Here is a tiny trained network, its code and every weight. The questions are about switching its units off for an input and a class, where a switched-off unit gives its printed mean instead of its output.

import numpy as np


def w(rows, s, z=0):
    codes = np.array(rows[::2]) - 128.0
    scale = np.full(codes.shape[1], s)
    scale[-1] = z or s
    return codes * scale


def f(y):
    return np.maximum(y, 0)


def log_softmax(a):
    a = a - a.max(-1, keepdims=True)
    return a - np.log(np.exp(a).sum(-1, keepdims=True))


def net(x, mask):
    res = np.array(x, float).reshape(1, 5) / 4 @ E
    y = f(res @ A[0][:, :-1].T + A[0][:, -1])
    res = res + np.where(mask, y, B[0][:, -1]) @ B[0][:, :-1]
    return log_softmax(res[-1] @ U[:, :-1].T + U[:, -1])


A, B = {}, {}
E = w([
[194,72,43,42],'x0',
[66,2,97,193],'x1',
[131,129,127,131],'x2',
[190,63,236,131],'x3',
[143,133,121,140],'x4',
],0.016)
A[0] = w([
[9,237,115,219,213],'n0',
[135,208,74,30,245],'n1',
[145,144,175,139,71],'n2',
[235,27,161,47,12],'n3',
[149,136,240,158,145],'n4',
[106,30,120,221,140],'n5',
[95,45,96,188,131],'n6',
[208,55,196,100,69],'n7',
[103,81,177,190,128],'n8',
[185,197,252,176,254],'n9',
[94,96,2,108,119],'n10',
],0.015,0.0095)
B[0] = w([
[114,255,64,143,251],'n0',
[219,150,189,112,239],'n1',
[97,102,123,105,150],'n2',
[109,236,46,116,220],'n3',
[34,91,210,118,198],'n4',
[99,105,101,195,234],'n5',
[85,88,73,171,217],'n6',
[75,230,133,172,205],'n7',
[90,117,145,182,192],'n8',
[79,126,187,68,239],'n9',
[165,61,29,78,220],'n10',
],0.014,0.028)
U = w([
[146,200,165,132,254],'0',
[94,143,85,191,218],'1',
[94,107,200,122,83],'2',
[85,85,183,226,29],'3',
[252,116,163,125,46],'4',
[163,51,74,139,53],'5',
],0.018,0.0076)

Each question gives the input, the list of numbers given to net, and the class t.
The units are the neurons (one row each of A and B). Each row of codes is followed by its name. A weight is (code - 128) times the scale printed after its matrix; where a second scale follows, it is the last column's (A, B and U).
mask holds one flag per neuron, in row order. A switched-off neuron (its flag False) gives its mean, the last column of its row in B, instead of its output. The means were averaged over made-up inputs and are rounded, as every weight is.
A unit's drop is (log p(t) with every unit on - log p(t) with that unit switched off) / (log p(t) with every unit on - log p(t) with every unit switched off).
The circuit of an input: a set's keep is (log p(t) with only the set's units on - log p(t) with every unit switched off) / (log p(t) with every unit on - log p(t) with every unit switched off). Starting from all 11 units, units are removed one at a time, each time the one whose removal leaves the highest keep (on an exact tie, the one counted first), for as long as the keep stays at least 0.8.
circuit, biggest first: the units of the circuit, biggest drop first
top k neurons: the k neurons with the biggest drops, biggest first
drop when u is switched off: that unit's drop, to one decimal
input [2,6,-8,-5,-4], class 5: circuit, biggest first -> [n10]
input [5,-8,-6,0,6], class 4: circuit, biggest first -> [n1; n0]
input [7,0,-3,7,6], class 0: top 2 neurons -> [n6; n5]
input [-6,0,2,7,-7], class 2: top 2 neurons -> [n9; n6]
input [1,-8,-7,-7,-4], class 4: circuit, biggest first -> [n1; n7]
input [-8,1,-3,7,7], class 3: top 2 neurons -> [n8; n5]
input [-3,0,-8,3,0], class 2: top 2 neurons -> [n9; n6]
input [5,0,-7,5,-8], class 0: top 3 neurons -> [n6; n5; n10]
input [5,4,-7,0,-1], class 5: top 2 neurons -> [n0; n10]
input [0,0,2,8,1], class 2: top 3 neurons -> [n4; n0; n9]
input [-7,1,0,3,-5], class 3: top 2 neurons -> [n8; n1]
input [6,1,3,-5,-1], class 5: drop when n10 is switched off -> 0.5
input [1,0,3,-5,-8], class 4: drop when n8 is switched off -> 0.0
input [4,-2,-3,-8,-6], class 4: top neuron -> [n1]
input [2,-6,-4,-4,7], class 4: drop when n1 is switched off -> 0.1
